Below are the code and all the weights of a small trained network. Each question names an input and a class and asks about switching units off, where a switched-off unit gives its printed mean instead of its output.

import numpy as np


def w(rows, s, z=0):
    codes = np.array(rows[::2]) - 128.0
    scale = np.full(codes.shape[1], s)
    scale[-1] = z or s
    return codes * scale


def f(y):
    return y / 2 * (1 + np.tanh(0.7978845608 * (y + 0.044715 * y**3)))


def log_softmax(a):
    a = a - a.max(-1, keepdims=True)
    return a - np.log(np.exp(a).sum(-1, keepdims=True))


def net(x, mask):
    res = np.array(x, float).reshape(1, 8) / 4 @ E
    y = f(res @ A[0][:, :-1].T + A[0][:, -1])
    res = res + np.where(mask, y, B[0][:, -1]) @ B[0][:, :-1]
    return log_softmax(res[-1] @ U[:, :-1].T + U[:, -1])


A, B = {}, {}
E = w([
[12,83,118,119,184],'x0',
[129,144,211,250,146],'x1',
[122,88,190,98,70],'x2',
[100,98,127,197,48],'x3',
[195,2,129,129,142],'x4',
[61,105,113,122,94],'x5',
[103,167,224,97,154],'x6',
[116,167,73,158,160],'x7',
],0.0079)
A[0] = w([
[116,146,131,69,73,244],'n0',
[96,218,128,151,86,252],'n1',
[79,79,127,130,202,168],'n2',
[155,123,134,254,81,203],'n3',
[40,132,119,160,129,252],'n4',
[100,169,92,200,162,147],'n5',
[165,205,139,60,144,175],'n6',
[132,116,100,233,149,191],'n7',
[170,63,171,211,99,102],'n8',
[121,150,81,39,166,216],'n9',
[115,110,158,144,31,170],'n10',
[92,99,141,179,178,179],'n11',
[157,177,100,76,61,180],'n12',
[137,78,156,177,132,109],'n13',
[167,88,114,35,125,146],'n14',
[152,141,68,94,217,143],'n15',
[189,86,149,133,93,175],'n16',
[96,94,169,150,212,123],'n17',
[101,193,179,111,148,161],'n18',
[158,221,157,104,153,157],'n19',
[124,176,165,79,94,216],'n20',
[146,80,63,71,75,207],'n21',
[176,129,95,48,151,183],'n22',
[167,132,67,92,219,180],'n23',
[157,122,176,185,117,77],'n24',
],0.0095,0.004)
B[0] = w([
[100,91,90,170,44,212],'n0',
[140,172,145,135,18,248],'n1',
[108,105,187,55,166,201],'n2',
[156,187,62,135,157,230],'n3',
[79,169,131,61,64,234],'n4',
[153,204,118,74,101,204],'n5',
[142,107,167,178,116,217],'n6',
[160,237,49,91,152,205],'n7',
[185,155,84,134,210,195],'n8',
[98,89,160,165,127,254],'n9',
[116,168,105,159,152,194],'n10',
[177,188,133,2,166,186],'n11',
[120,67,143,142,94,207],'n12',
[176,117,88,107,177,157],'n13',
[118,47,79,175,104,227],'n14',
[85,148,171,158,149,221],'n15',
[141,95,88,236,208,196],'n16',
[129,133,150,81,137,187],'n17',
[179,142,169,131,73,210],'n18',
[174,137,211,173,115,214],'n19',
[128,84,144,201,16,199],'n20',
[50,63,46,153,124,250],'n21',
[111,64,163,197,169,230],'n22',
[47,136,218,151,170,236],'n23',
[191,125,116,137,144,162],'n24',
],0.0071)
U = w([
[102,148,173,183,216,96],'0',
[141,139,127,168,89,252],'1',
[71,123,60,119,89,194],'2',
[178,214,72,105,121,37],'3',
[189,126,173,172,74,87],'4',
[206,137,66,171,229,132],'5',
[121,2,73,173,147,67],'6',
[116,96,183,11,144,125],'7',
],0.0093,0.0036)

Each question gives the input, the list of numbers given to net, and the class t.
The units are the neurons (one row each of A and B). Each row of codes is followed by its name. A weight is (code - 128) times the scale printed after its matrix; where a second scale follows, it is the last column's (A, B and U).
mask holds one flag per neuron, in row order. A switched-off neuron (its flag False) gives its mean, the last column of its row in B, instead of its output. The means were averaged over made-up inputs and are rounded, as every weight is.
A unit's drop is (log p(t) with every unit on - log p(t) with that unit switched off) / (log p(t) with every unit on - log p(t) with every unit switched off).
The circuit of an input: a set's keep is (log p(t) with only the set's units on - log p(t) with every unit switched off) / (log p(t) with every unit on - log p(t) with every unit switched off). Starting from the 12 units with the biggest drops (on a tie, the unit counted first), units are removed one at a time, each time the one whose removal leaves the highest keep (on an exact tie, the one counted first), for as long as the keep stays at least 0.8.
units of the circuit, in order: the units of the circuit, biggest drop first
unit that matters most: the unit with the biggest drop
top k neurons: the k neurons with the biggest drops, biggest first
drop of u: that unit's drop, to one decimal
input [-5,-2,1,-8,2,-2,6,-7], class 6: units of the circuit, in order -> (n14; n22)
input [1,-7,-3,-8,8,-5,3,0], class 6: unit that matters most -> n14
input [1,-2,4,-7,4,-3,3,1], class 6: units of the circuit, in order -> (n14; n22)
input [1,-1,-4,1,1,-6,0,7], class 0: units of the circuit, in order -> (n23; n15)
input [-8,6,-8,1,-7,4,7,1], class 4: units of the circuit, in order -> (n19; n1)
input [-8,7,-1,7,-2,2,7,-7], class 5: units of the circuit, in order -> (n8; n3)
input [0,-8,-1,-6,-8,-3,-7,7], class 6: units of the circuit, in order -> (n22; n9)
input [-4,-5,-6,-4,-3,-2,4,6], class 0: top 2 neurons -> (n23; n15)
input [1,8,6,-3,1,-1,-5,5], class 3: top 2 neurons -> (n22; n7)
input [8,-1,-4,5,6,0,-4,3], class 7: top 2 neurons -> (n2; n11)
input [1,4,-4,-5,-1,-8,8,-7], class 4: top 3 neurons -> (n18; n19; n20)
input [8,2,4,7,-6,0,7,5], class 7: drop of n11 -> 0.2
input [3,-6,3,-4,-5,4,0,2], class 6: drop of n4 -> -0.1
input [3,-6,-8,-5,2,-8,-7,7], class 0: units of the circuit, in order -> (n23)
input [-4,3,-8,-3,-4,-4,-7,5], class 3: drop of n7 -> 0.3
